What each symbol does to the elements:
q57: ri>q660, gu>q236, ne>q209, pe>q921, ki>q878, sa>q13
q326: ri>q435, gu>q182, ne>q267, pe>q546, ki>q374, sa>q478
q43: ri>q916, gu>q62, ne>q647, pe>q985, ki>q108, sa>q207
q469: ri>q842, gu>q964, ne>q171, pe>q830, ki>q7, sa>q807
q106: ri>q686, gu>q13, ne>q828, pe>q209, ki>q921, sa>q107
q207: ri>q546, gu>q326, ne>q108, pe>q673, ki>q916, sa>q317
q628: ri>q921, gu>q57, ne>q34, pe>q55, ki>q828, sa>q106
q921: ri>q504, gu>q660, ne>q57, pe>q107, ki>q13, sa>q686
q107: ri>q519, gu>q504, ne>q921, pe>q878, ki>q686, sa>q236
q84: ri>q875, gu>q957, ne>q546, pe>q374, ki>q192, sa>q182
q712: ri>q7, gu>q51, ne>q366, pe>q257, ki>q171, sa>q469
q171: ri>q964, gu>q912, ne>q512, pe>q469, ki>q51, sa>q7
q875: ri>q55, gu>q628, ne>q957, pe>q75, ki>q349, sa>q563
q519: ri>q512, gu>q257, ne>q504, pe>q958, ki>q829, sa>q366
q257: ri>q807, gu>q7, ne>q712, pe>q512, ki>q469, sa>q830
q660: ri>q712, gu>q366, ne>q236, pe>q504, ki>q958, sa>q974
q647: ri>q62, gu>q673, ne>q152, pe>q43, ki>q359, sa>q108
q912: ri>q359, gu>q985, ne>q807, pe>q964, ki>q152, sa>q647
q349: ri>q106, gu>q828, ne>q659, pe>q563, ki>q628, sa>q55
q317: ri>q192, gu>q478, ne>q916, pe>q267, ki>q546, sa>q84
q13: ri>q974, gu>q958, ne>q878, pe>q686, ki>q660, sa>q504
q192: ri>q349, gu>q659, ne>q478, pe>q182, ki>q957, sa>q875
q267: ri>q182, gu>q192, ne>q317, pe>q326, ki>q84, sa>q374
q829: ri>q830, gu>q469, ne>q974, pe>q366, ki>q257, sa>q512
q504: ri>q257, gu>q712, ne>q660, pe>q519, ki>q974, sa>q829
q828: ri>q13, gu>q878, ne>q470, pe>q106, ki>q57, sa>q921
q236: ri>q366, gu>q829, ne>q686, pe>q660, ki>q519, sa>q958
q563: ri>q209, gu>q106, ne>q349, pe>q34, ki>q55, sa>q470
q957: ri>q628, gu>q34, ne>q435, pe>q875, ki>q659, sa>q349
q985: ri>q317, gu>q916, ne>q43, pe>q359, ki>q207, sa>q673
q686: ri>q829, gu>q974, ne>q13, pe>q236, ki>q504, sa>q519
q359: ri>q267, gu>q317, ne>q985, pe>q108, ki>q673, sa>q62
q470: ri>q878, gu>q107, ne>q55, pe>q828, ki>q209, sa>q57
q546: ri>q957, gu>q435, ne>q326, pe>q84, ki>q478, sa>q192
q435: ri>q34, gu>q563, ne>q182, pe>q957, ki>q75, sa>q659
q34: ri>q57, gu>q209, ne>q563, pe>q628, ki>q470, sa>q828
q51: ri>q647, gu>q152, ne>q830, pe>q7, ki>q912, sa>q964
q974: ri>q469, gu>q171, ne>q958, pe>q829, ki>q712, sa>q257
q842: ri>q207, gu>q108, ne>q964, pe>q152, ki>q43, sa>q985
q374: ri>q75, gu>q875, ne>q84, pe>q478, ki>q182, sa>q435
q7: ri>q43, gu>q647, ne>q51, pe>q807, ki>q964, sa>q842
q964: ri>q108, gu>q359, ne>q912, pe>q842, ki>q647, sa>q43
q878: ri>q958, gu>q519, ne>q107, pe>q13, ki>q236, sa>q660
q512: ri>q912, gu>q807, ne>q257, pe>q171, ki>q830, sa>q51
q152: ri>q673, gu>q207, ne>q842, pe>q647, ki>q985, sa>q359
q55: ri>q107, gu>q921, ne>q628, pe>q470, ki>q106, sa>q209
q182: ri>q563, gu>q349, ne>q192, pe>q435, ki>q875, sa>q75
q807: ri>q985, gu>q43, ne>q7, pe>q912, ki>q842, sa>q152
q478: ri>q659, gu>q75, ne>q374, pe>q192, ki>q435, sa>q957
q659: ri>q828, gu>q470, ne>q75, pe>q349, ki>q34, sa>q628
q958: ri>q171, gu>q512, ne>q519, pe>q974, ki>q366, sa>q712
q108: ri>q326, gu>q267, ne>q359, pe>q207, ki>q62, sa>q916
q916: ri>q478, gu>q374, ne>q62, pe>q317, ki>q326, sa>q546
q830: ri>q152, gu>q842, ne>q469, pe>q51, ki>q807, sa>q912
q62: ri>q374, gu>q84, ne>q673, pe>q916, ki>q267, sa>q326
q673: ri>q84, gu>q546, ne>q207, pe>q62, ki>q317, sa>q267
q209: ri>q236, gu>q686, ne>q106, pe>q57, ki>q107, sa>q878
q366: ri>q51, gu>q830, ne>q829, pe>q712, ki>q512, sa>q171
q75: ri>q470, gu>q55, ne>q875, pe>q659, ki>q563, sa>q34

The rows follow the links: the fewer symbols apart two elements are, the more alike their rows tend to be.

Each row is also shifted at random along 5 hidden directions that mean nothing.

Some elements, each with a row of numbers:
q171
 +3   +9   +3   -4   -6  +10   +3   +8   -3  +11  -10  +10  -15   -6   +9   +4   -1  +11  +20   -1   -3  -13  -21  +20   +1   -1  +19   -6   -1   +1  -16  -14   +5  +16  -11  -12   -8   +3   +9  +25   -7   -1  +13   +4  +16  +13   +8   +2   +4  -31   +1   +7  +13   +7  -19   +7   -1   +3   -3  -11  +10  -13   +7   -8  -14   -5   -3   -3  -32   -6
q660
-10  -10   -4   +5   +6   -8   +3   +2   +3   +5   +6   -5   +5   -3   +5   -2   -7   -2   -6   -2   -9  +22  +12   -8  +16   +4   -1  +10  +11  -11  +11   +6    0   -1   +3   +8  +11   +8   +6   -4   +5  -12  -12   -8  -10  -13   -2   -9  -14   -7   -2   -3  -11   +1  +15   -1   -1   +7   -3   +8   -4   +8   -2   +4   +4   +9   +4  -18   +6   -8
q957
 -6   -2   +6  -12   +1  +12   -3   +6  -46   -3  -11   +1   -1  +16   +9  -17  -20   -5    0   -8   +7   +4  -11   +1  +12   +6   -5  -23  +16  -11   -8  +10   +6   +9  -18   +7   -3   +2  +22   +6   -8   +2   +1  -13   +4   +7  +11   -3    0  +39   +8   +6   +4  +11   -3   -8  -14   -3   -9   +1  -12   +9  -14   -5   -1   +9  -11   +7  +10   +8
q974
 +1   +9   +5  -11   -6  +10   -1   +2   +3   +3  -15   +1  -12  +13  +10   -7   -6   -2   +9  +12   +3  -12  -19  +25   +0  +12   +5  -16   +3   -1  -21  -11  +11  +12  -15  -16   -8   -1  +13  +15   -4   +3  +11   +0  +10  +14  +10   +5   +9   -9   +1    0   +9   +6  -17   -6   -6   +6   -5  -10   +9   -9   +0   -7   -4   -1   -4   +7   +6  +28
q916
 +9   +8  +16   -9  -10  +10  -23   -5   +1  +10   +1  -15   +2   +3   +5   +1  +17  +28   +3  +30  +14   -9  -13  -14   -9  -16   -1  +23   -3   +5   -8  -13   -6   +4   -5   +3   +5   -7   +3  -34  -19  +11   +8  +13    0   +2  +11  -31  +10  -24   +7  +14  +22   +5  -12  -15  +27   +3  +13   -3  -13   +1  +12   +0   -7   +5  -11   +5  +11  -33
q317
  0   -3  -17  +21   +0  -11   +3   -4  -15   +6  +11   +7   -4   -5  -10   +8   +2  -15   +8  -14  -13   +2  +13  +28   -6  +25   +4  -16  -14   +4   +7   +2   -4  -14  +21  -14   -8   -6  -18  +33  +23  -19   +2   -7   -5   -3  -16  +21   -4   -6   +9   -3  -12  -14   +9  +18  -23   +0   -7   -5  +15   +1   +4   -1   +7  -14  +13  -11  -20  +28
q504
 -1   +5   +6   -7   -5  +14   -4   +8  -35   +9   -9   +5  -10   +3   +9   -5   -7  +12  +15   -4   +2   -5  -20   +8   +6   -4  +11  -11   +7   -6  -13   -5   +1  +15  -16    0   -6   +2  +16  +15  -11   +1   +9   -4  +12  +12  +10   -6   +3   -4   +8  +14  +16  +12  -13   -1   -3   -1   -3   -8   -5   -1   +1   -8  -11   +2   -8    0  -22  -15
q470
 -6   +3   -3   -1   -1  +12  +11  +16  -52  +11  -12  +22  -16   -6   +7   -2  -18   +2  +25  -31   -8   -2  -20  +20  +13    0  +22  -28   +8   -9  -11    0   +2  +16  -16   -1  -13   +8  +16  +48   -4   -7   +9  -11  +19  +13   +7  +11   -6   +4   +7  +10   +7  +11  -11  +17  -21   -4  -12   -8   +2   -3   -4  -13  -17   -1   -5   -8  -55  -12
q236
 +9   +2   -5   +7   -1   +0  -13   -9  -12  -12  +17  -10  +11   +4  -13  +10  +16  +11   -8   -4  +10   -9   +6  -37  -22  -12   -6   +5  -15  +11   +7   +8  -15   -9  +12   +3   -3  -16  -17  -26   -1  +14   +5   +1   -1   -1   -5   +4   +7  +14   +8  +15  +12   -3   +4  -12   +9  -14  +10   -3   -9   +4   +6  +11   +1   -6  +14  +14  +13  -25
q57
+10   +3   +3   +3   -2   +4  -15   -6  -29   -8  +13   -4  +10   -3  -15   +8  +17  +17   -3   -7  +13  -10   +2  -35  -19  -22   -6   +7  -14  +11   +8   +7  -16  -10   +9  +13   -4  -15  -15  -25   -9  +16   +4   +5    0   +1   -2   -5   +8  +26   +9  +16  +13   -2   +1   -5  +12  -16  +12   +1  -16   +5   +4   +6   -3   -5   +0  +16   -2  -39
q7
 +5   -1   -6  +16   -5   -6  -18  -13  -26   +7  +15   -8   +2   +7   -9   +3  +11   -4   +2   +8   +1   -4  +10  +16  -15  +23   -7   -9  -16   +8   +4    0   -8  -16  +20  -11   -6  -17  -18   +4  +15  -11   +4   -2   -9   -3  -11   +3   +5   +2  +19   +6    0  -13   +5   +3  -10   +1   +0   -5   +3   +8   +8   +2  +10  -10   +5   -1   +7  +21
q958
-10  -11  +12   -2   +0   -7   -6   -1  -18  +26   -9   +7   -1  -12   +6  -17   -8  -10   +6  +17   -4  +18   +7  +54  +22  +15   -8   +8  +12   -8   +6   -7  +10  -11   +2  +15  +12  +14   +9  +11   +0  -27  -14   +3  -21  -16   +2  -33  -11   +6   +5  -19  -20   -7   +8  +23   -4  +19   -7  +17   -5  +15   -7  -14  +10   +6  -37  -19  -16  +18
q374
+10   +8  +17   -7   -9   +9  -18   -4  -25  +12   -3   +3   -3   -9   -4   -1  +15  +16  +11  +16  +14  -17  -12  +16  -11  -12   -1   +8   -9  +12   -6  -13   -4   -4   -1   +8   -3   -6   -5   -9  -17   +4   +8  +14   -1   +3   +7  -24  +10   +4  +11   +6  +14   -2  -12   +7  +13   -2   +7   +1   -9   +3   +5   -9   -5   -4  -25   +9  -20  -19
q921
 -8   -7  -17  +14   +7  -14  +21   +6  +24   +4   +4  +10   -4  -13   +0   +8   -8  -13   +3  -17  -20  +14  +13  +12  +11  +12  +11   -1   +2   -7   +9   +3   +3   -2   +8   -7   +3  +11   -3  +30  +18  -17   -8   -8   -1   -7  -12  +19  -14  -25   -9  -12  -19   -5  +12  +16  -14   +5   -7   +1  +17   -6   +1   +1   +2   -3  +17  -21  -21  +12
q563
 -5   -9   -8  +12   +3  -12   -8   -8  +20   +5  +14  -20   +8   +5   +4   +2   +5   +2  -11  +15   -8  +21  +17  -16   +5  +12   -6  +19   +4   -7  +13   +3   -5   -7  +13   -3  +14   -1   -2  -18  +12  -11   -9   -6  -13  -14   -6   -9  -10  -29   +1   +1   -8   -4  +17  -13   +6  +11   +3   +1   -2   +9   +7   +9   +9   +7  +16  -18  +31   -1
q807
-13   -9   -5   +9   +0   +1   -3   +6  -50  +23   +1   +2   -6   -1  +14   -8  -15   +4  +13  -11  -12  +22   -3  +14  +23  +14  +12   -8  +15  -18   +3   +3   -2   +8   -5   +4   +4   +7  +19  +27   +5  -23   -4  -17   -1   -5   +2  -11  -15  -16  +14  +12   -2   +7   +8   +6  -15  +10  -10   -1   -6  +13   +1   -7   -4   +8   -1  -27  -25  -13
q842
-12   -7  -11   +4   +8   +1  +15  +13  -28   -1   +0   +7    0   -3   +6    0  -18   +1   +3  -33  -12  +17    0  -23  +19   -6  +12  -10  +15  -16   +6  +16   -3  +12   -9   +9   +1  +11  +14  +18   +3   -5   -6  -18   +8   -1   +1  +10  -15   +7   -2   +9   -3  +11  +10   +2  -13   -6   -7   +1   -7   +4   -7   +2   -8   +7  +13  -14  -21  -28
q267
-12   -1   -7   +8   -2   +4   +5  +11  -32  +28   -7  +11  -19   -4  +19   -4  -17   +3  +25  -10  -19  +13  -13  +38  +23  +21  +24  -16  +12  -17   -9   -9   +4  +17   -9  -13   -3  +10  +22  +52   +8  -26   +6  -15  +10   +5   +5   +0  -12  -42   +9   +8   +2   +8   -5  +12  -21  +15  -14  -11  +10   -1   +4  -12  -10   +3   +1  -30  -41   +3
q359
 +2   -6  +10   +4   +1  -11   -3   -5  -10  +12   +5  +15   +7  -28  -15    0  +13   -2   +2   +3   +2   +1  +16  +25   -2  -12   -9  +19   -9  +10  +18   -4   -4  -23  +15  +24   +7   +5  -20   -5   -4  -10  -12  +16  -17  -17   -8  -24   -4  +19   +3  -17  -15  -16   +9  +31   +9   +0   +5  +18   -6  +10   -2   -9   +5   -5  -29   -4  -34  -15

Start, symbols taken left to right, then the element you end at.
Answer with the element's name.
 -8   -9  -16   +8  +10  -12  +20   +5  +32   -9   +7   -2   +6   -5   +1   +7   -8   -6  -11  -16  -15  +19  +15  -29  +11   -4   +4  +11   +9   -9  +13  +12   -2   +2   +4   +2   +9  +10    0   -1  +11   -4  -11   -8   -1   -9   -8  +14  -14  -14  -14   -5  -13   +2  +17   -2    0   +0   -2   +4   +4   -2   -2  +10   +1   +6  +24  -14   +6  -11
sa ki pe gu -> q469
-11   -6   +2   -5   +2   +1   +2   +6   -2   +9   -8   -2   -3   +4  +14  -10  -15   -2   +2   +5   -6  +16   -3   +9  +20   +9   +2   -1  +18  -15   -2   +0   +8  +10  -11   +3   +6  +11  +21   +8    0  -10   -5   -7   -1   -3   +6  -10  -10  -10   -1   -3   -5   +7   +3   -4   -5  +12   -7   +4   -1   +4   -5   -3   +0  +12   -5  -15   +5   +6
gu ri ne -> q192
 -4   -9   +4   +9    0  -11  -11   -7   -4  +16  +10   -5   +8  -11   -3   -3   +8   +2   -2  +15   -4  +16  +16  +14   +7   +5   -9  +20   +0   -2  +15   -3   -4  -16  +14  +11  +14   +2   -7  -10   +4  -18  -12   +4  -20  -19   -6  -26   -9  -11   +6   -7  -12  -10  +14  +10   +7  +11   +3  +11   -6  +13   +3   -1   +9   +4  -12  -16   -2   -5
pe ki ki -> q34
 +9   +6  +15   -6   -3   +3   -2   -1   +6   +3   -1  +13   +4  -26  -13   +8  +20  +18   +7   +3  +11  -17   -3   -3  -12  -36   +1  +24  -11  +15   +6   -9   -6   -7   +2  +20   +3   +1  -14  -19  -20  +12   -1  +23   -1   -3   +2  -19   +6   +5   -4   -3   +6   -4   -7  +16  +25   -9  +13   +9   -8   -4   +4   -5   -8   -6  -23  +11  -35  -44
sa ne pe -> q55
 -1   -7   +5   +9   +0  -14   -3   -5   +3  +19   +5   +8   +3  -24   -7   +0  +10   -3   +5  +12   -6   +9  +14  +36   +5   +3   -4  +19   -6   +4  +14   -9    0  -18  +17  +11   +9   +6  -14   +5   +4  -20  -12  +12  -17  -17   -9  -22   -7  -11   +3  -16  -16  -15  +10  +27   +5  +10   +2  +13   +2   +7   +2   -8   +7   -5  -22  -17  -27   +0
pe ne ne -> q326
 +9   +9  -12  +17   -5   -1   +2    0   -9   +7   +9  +10   -9  -11   -9  +19  +14  +10  +18  -13   -8  -18   -6  +10  -18   +2  +19   -7  -22  +12   -3   -9   -9   -1  +13  -18  -14  -11  -18  +29   +8   -3  +15   +3  +13  +10   -9  +20   +5  -34   +7  +13  +10   -6   -9  +14   -6   -5   +2  -16  +15  -12  +16   -1  -10  -18  +16   -4  -42  -10
ne sa sa sa -> q504
 -5   -1  +20  -24   +4   +6  +12  +11  +23   -2  -22  +11   +1  -12   +7  -12   -9   +3   -3   +4   +7   +1   -9   -3  +18  -30   -3  +16  +19   -5   -3   -2  +11  +10  -22  +25  +11  +21  +18  -16  -26  +12  -10  +12   +0   -2  +15  -23   -3  +20  -20  -17   -3  +11   -7   +5  +18   +1   +3  +17  -10   -5  -14   -8   -7  +13  -30   +7  -10  -21
ne ki pe sa pe -> q921
-10   -9   +3  -11  +10   -2  +12   +9  +27   -9   -4   -5  +10   -3   +9   -4  -10   +8  -15   -5   -2  +20   +5  -46  +21  -27   -2  +22  +23  -15   +9  +11   +2  +12  -15  +24  +17  +17  +18  -30  -12   +9  -15   -3   -2  -10   +8  -15  -13   +2  -19   -3   -5  +13  +10  -13  +17   +0   +4  +13  -14   +2   -9   +7   -3  +19   +1   -7  +16  -38
ri sa gu gu gu -> q106
 -4   +5   +1   -9   +1   +6  +12  +10  +29   +0  -11   +1   -8    0  +14   +2   -8   +9   +5   +2   -5   +0  -15  -11  +11  -10  +15   +6  +12   -8  -11   -7   +6  +22  -18   -6   +3  +11  +19   +5   -8   +7   +4   -1  +14   +8  +10   +2   -4  -34  -13   +3   +8  +14  -11   -9   +8   +5    0   -7   +6  -12   +2   +0  -12   +7   +8   -6   -5  -14
ki pe ki sa -> q958
 +6   +8   +7   -9   -2  +12   -2   +7  -12   -3   -2   +4   +2   -9   -2   +8   +7  +29   +6  -12   +9  -10  -15  -41   -5  -39  +11  +14   +1   +2   -2   +1  -10  +13  -12  +15   -1   +1   +5  -19  -23  +21   +6   +6  +14   +8  +10  -10   +3   -2   -2  +18  +21  +13  -10   -6  +22  -13  +10   -1  -16   -6   +3   +2  -18   +4   -1   +9  -21  -65
sa pe pe ki pe -> q317
 +9  +11   +1    0   -7   +6   -5   -1  +12   +6   +1   -2   -6   -4   +1  +10  +14  +18  +11  +10   +3  -16  -13   -1  -13   -8  +12   +7  -11   +9  -10  -15   -4   +7   -1  -11   -5   -6   -4   +1   -6   +6  +13   +9  +10   +9   +3   +0   +8  -36   +1  +11  +17   +2  -15   -3  +12   +0   +6  -12   +5  -11  +13   -1  -10   -5   +5   +2  -13  -15
ri sa ki -> q34
 -6   +0   +4  -11   +2  +10   +8  +10  -31   -4  -14  +10   -4   +6   +8  -10  -19   -5   +4  -17   +1   +2  -12   +0  +13   -3   +4  -20  +14   -9   -9   +8   +5  +12  -19   +6   -5   +7  +18  +15   -8   +4   +1  -10   +9   +8   +9   +4   -1  +30   +0   +2   +3  +11   -5   -1  -13   -5   -8   +1   -6   +2  -13   -5   -7   +5   -7   +5   -9   -1
ki ki gu ne -> q921
 -9   -4  -12   -1   +5   +5   +6   +6  -18  -12   -3   -8   -2  +27  +12   -8  -24  -13   -8  -15   -4  +11   -3  -18  +11  +19   -1  -29  +15  -15   -6  +16   +4  +14  -12  -12   -4   -1  +19  +10   +9   +1   +2  -24   +7   +9   +4  +23   -4  +18   +2  +10   +0  +11   +4  -22  -23   -3  -12   -7   +0   +3   -9   +6   +3   +8  +23   +0  +33  +24
ne gu pe ki -> q192
 -6  -10  -13   +9  +10   -8  +11   +1  -20  -17   +7   +3   +8   +7   -8   -2  -13  -23  -12  -28   -5  +10  +18  -11   +2  +11   -9  -20   +1   -4  +12  +23   -1  -10   +8   +4   -4   -3   -7   +8  +15   -4   -9  -15   -6   -4  -11  +25   -6  +48   +1   -4  -16   -4  +17   +2  -22  -10   -9   +5   -2   +8  -13   +7  +10   -2  +13   +3  +12  +21
gu sa gu ne -> q366
 -5   -9  -25  +22   +5   -8   -2   -3  -30   -7  +25  -13   +7  +12   -4  +10   -4   +0   -7  -26  -11  +16  +15  -40   -2  +14   +3  -11   -3   -9  +14  +20  -16   -3  +15   -9   -3  -12   -6   +4  +21   -7   -1  -24    0   -3  -12  +23  -10   -3  +12  +22   +1    0  +20  -15  -16   -8   -2   -8   -3  +10   +4  +15   +4   +0  +40  -12  +13  -12
ki ki ne gu ne -> q209
 +4  +10    0   -2  -10  +13  -14   -2  -21   +7   -5   -8  -14  +21  +12   -3   -2   +6  +12  +12   +3  -12  -20  +16   -7  +20   +8  -21   -3   -1  -22  -12   +2  +13   -8  -27  -13  -12  +12  +16   +1   +0  +19   -6  +13  +16   +8   +8  +11  -23  +14  +17  +19   +7  -19  -15   -9   +5   -4  -20   +7   -5   +9   -3   -4   -3   +7   +3  +10  +21
ri pe gu pe ri -> q478
